Here is a tiny trained network, its code and every weight. The questions are about switching its units off for an input and a target symbol, where a switched-off unit gives its printed mean instead of its output.

import numpy as np


def w(rows, s, z=0):
    codes = np.array(rows[::2]) - 128.0
    scale = np.full(codes.shape[1], s)
    scale[-1] = z or s
    return codes * scale


def f(y):
    return y / 2 * (1 + np.tanh(0.7978845608 * (y + 0.044715 * y**3)))


def softmax(a):
    e = np.exp(a - a.max(-1, keepdims=True))
    return e / e.sum(-1, keepdims=True)


def log_softmax(a):
    a = a - a.max(-1, keepdims=True)
    return a - np.log(np.exp(a).sum(-1, keepdims=True))


def net(x, mask):
    ids = ['ΘΛΠΦβγδεζηξστψω'.index(c) for c in x.split()]
    T = len(ids)
    res = E[ids] + P[:T]
    u = 0
    for l in range(2):
        q, k, v = (res @ M[l].T for M in (Q, K, V))
        z = softmax(np.where(np.tri(T) > 0, q @ k.T / 3**0.5, -1e9)) @ v
        res = res + np.where(mask[u], z, O[l][:, -1]) @ O[l][:, :-1]
        u += 1
        y = f(res @ A[l][:, :-1].T + A[l][:, -1])
        res = res + np.where(mask[u : u + 8], y, B[l][:, -1]) @ B[l][:, :-1]
        u += 8
    return log_softmax(res[-1] @ U[:, :-1].T + U[:, -1])


Q, K, V, O, A, B = {}, {}, {}, {}, {}, {}
E = w([
[152,140,58,104],'Θ',
[124,101,115,160],'Λ',
[151,85,168,253],'Π',
[172,117,84,134],'Φ',
[135,117,109,175],'β',
[124,180,64,170],'γ',
[170,130,93,168],'δ',
[94,156,74,140],'ε',
[89,110,141,210],'ζ',
[216,77,109,141],'η',
[143,100,117,169],'ξ',
[158,63,167,224],'σ',
[165,48,162,196],'τ',
[184,88,98,124],'ψ',
[181,76,129,172],'ω',
],0.017)
P = w([
[141,88,69,178],'0',
[68,196,116,107],'1',
[251,122,65,213],'2',
[109,183,147,106],'3',
[178,69,78,176],'4',
[110,198,166,95],'5',
[176,57,77,162],'6',
[150,197,190,74],'7',
[97,45,90,165],'8',
[206,215,201,63],'9',
[5,30,68,197],'10',
[213,171,165,98],'11',
],0.018)
Q[0] = w([
[157,67,6,190],'0.h0',
[114,140,114,93],'0.h0',
[113,142,147,152],'0.h0',
],0.018)
K[0] = w([
[145,206,248,64],'0.h0',
[103,123,99,127],'0.h0',
[93,139,123,148],'0.h0',
],0.015)
V[0] = w([
[167,112,22,2],'0.h0',
[193,46,199,107],'0.h0',
[59,59,147,75],'0.h0',
],0.011)
O[0] = w([
[229,40,95,2,93],'0.h0',
[224,172,86,165,135],'0.h0',
[95,52,66,174,1],'0.h0',
],0.011,0.0078)
A[0] = w([
[135,164,38,148,121],'0.n0',
[116,40,4,190,93],'0.n1',
[92,148,121,81,132],'0.n2',
[159,202,200,104,127],'0.n3',
[120,104,165,124,254],'0.n4',
[93,131,78,139,162],'0.n5',
[113,152,204,95,114],'0.n6',
[98,54,159,181,209],'0.n7',
],0.012,0.013)
B[0] = w([
[141,128,180,153,161],'0.n0',
[48,33,2,139,196],'0.n1',
[217,94,178,176,138],'0.n2',
[135,25,109,10,247],'0.n3',
[109,246,98,77,233],'0.n4',
[146,93,118,64,157],'0.n5',
[176,142,49,221,170],'0.n6',
[124,148,72,68,217],'0.n7',
],0.0082,0.013)
Q[1] = w([
[192,175,255,168],'1.h0',
[92,75,137,99],'1.h0',
[241,135,157,213],'1.h0',
],0.0075)
K[1] = w([
[42,170,65,253],'1.h0',
[190,92,100,175],'1.h0',
[56,51,120,127],'1.h0',
],0.0058)
V[1] = w([
[3,120,50,67],'1.h0',
[90,184,26,106],'1.h0',
[211,183,195,97],'1.h0',
],0.0054)
O[1] = w([
[125,125,140,148,217],'1.h0',
[100,228,2,69,254],'1.h0',
[148,162,89,121,166],'1.h0',
],0.009,0.0077)
A[1] = w([
[185,249,89,108,134],'1.n0',
[193,146,123,62,213],'1.n1',
[119,219,182,110,163],'1.n2',
[116,138,172,100,145],'1.n3',
[80,177,100,99,222],'1.n4',
[119,109,90,202,135],'1.n5',
[202,208,149,84,153],'1.n6',
[108,153,101,143,252],'1.n7',
],0.013,0.011)
B[1] = w([
[135,58,119,189,253],'1.n0',
[139,173,144,174,237],'1.n1',
[121,191,21,78,168],'1.n2',
[120,95,49,72,133],'1.n3',
[169,116,164,108,233],'1.n4',
[72,108,69,138,158],'1.n5',
[46,152,148,98,211],'1.n6',
[145,129,245,110,200],'1.n7',
],0.011,0.032)
U = w([
[131,114,137,149,173],'Θ',
[100,129,203,197,82],'Λ',
[37,97,228,102,96],'Π',
[173,90,249,135,165],'Φ',
[5,111,95,22,16],'β',
[231,157,118,60,33],'γ',
[120,167,2,75,2],'δ',
[105,233,106,170,197],'ε',
[96,86,160,94,188],'ζ',
[197,181,247,178,187],'η',
[238,139,176,143,137],'ξ',
[8,143,82,129,10],'σ',
[90,225,125,47,226],'τ',
[212,175,103,189,56],'ψ',
[134,105,196,30,66],'ω',
],0.0093,0.0057)

Each question gives the input, a string of symbols that net reads in full, and the target symbol t.
The units are the heads (3 rows each of Q, K, V and O) and the neurons (one row each of A and B). Each row of codes is followed by its name. A weight is (code - 128) times the scale printed after its matrix; where a second scale follows, it is the last column's (O, A, B and U).
mask holds one flag per unit, layer by layer, with each layer's heads first. A switched-off unit (its flag False) gives its mean, the last column of its rows in O or B, instead of its output. The means were averaged over made-up inputs and are rounded, as every weight is.
A unit's drop is (log p(t) with every unit on - log p(t) with that unit switched off) / (log p(t) with every unit on - log p(t) with every unit switched off).
The circuit of an input: a set's keep is (log p(t) with only the set's units on - log p(t) with every unit switched off) / (log p(t) with every unit on - log p(t) with every unit switched off). Starting from the 12 units with the biggest drops (on a tie, the unit counted first), units are removed one at a time, each time the one whose removal leaves the highest keep (on an exact tie, the one counted first), for as long as the keep stays at least 0.8.
circuit, biggest first: the units of the circuit, biggest drop first
k most important neurons: the k neurons with the biggest drops, biggest first
k most important neurons of layer l: the k neurons of layer l with the biggest drops, biggest first
input ψ ψ ε σ, target τ: circuit, biggest first : [0.n1, 1.n2]
input τ δ Φ ζ β, target Π: circuit, biggest first : [0.h0, 1.n7, 1.n1]
input ζ Λ σ, target β: 3 most important neurons : [0.n1, 1.n1, 1.n5]
input δ ζ Θ η Θ Π ζ, target ε: 2 most important neurons of layer 1 : [1.n2, 1.n6]
input ζ δ Π β ψ Θ τ Λ σ, target β: circuit, biggest first : [1.n1, 1.n0]
input Φ ψ Π Θ δ ω ξ η ψ ζ Λ, target Π: circuit, biggest first : [0.h0, 1.n7, 1.n1]
input σ τ ξ ε Φ ψ Π Π ψ Π η ω, target τ: circuit, biggest first : [1.n6]
input ψ η Φ β η ξ ω Λ Λ Φ β Π, target τ: 2 most important neurons : [0.n1, 1.n6]
input δ σ σ η Λ, target ψ: 2 most important neurons of layer 0 : [0.n3, 0.n1]
input Π Π τ Λ ψ γ σ τ, target ε: circuit, biggest first : [1.n2, 0.h0]
input Λ ψ Π, target δ: circuit, biggest first : [0.h0, 0.n1]
input Π Φ ξ ζ ψ Θ Λ Π Φ, target ε: 2 most important neurons of layer 0 : [0.n3, 0.n1]
input Θ τ Θ, target σ: circuit, biggest first : [0.h0, 0.n1]
input Θ γ ζ, target τ: 4 most important neurons : [1.n2, 0.n1, 0.n4, 0.n3]
input δ η Φ γ ξ γ γ η Θ, target ψ: circuit, biggest first : [1.n6, 0.n3]
input γ ζ τ σ δ σ Φ τ γ Λ γ, target β: circuit, biggest first : [1.n1]
input η η Θ τ Π, target σ: 2 most important neurons : [1.n5, 0.n1]
input ξ Θ ψ, target γ: 2 most important neurons : [1.n6, 1.n0]
input η Λ ζ δ Π η η, target ψ: 4 most important neurons of layer 1 : [1.n6, 1.n2, 1.n4, 1.n7]
input Π γ ω Λ ψ τ Λ ω Λ β η, target Φ: 2 most important neurons of layer 0 : [0.n3, 0.n6]
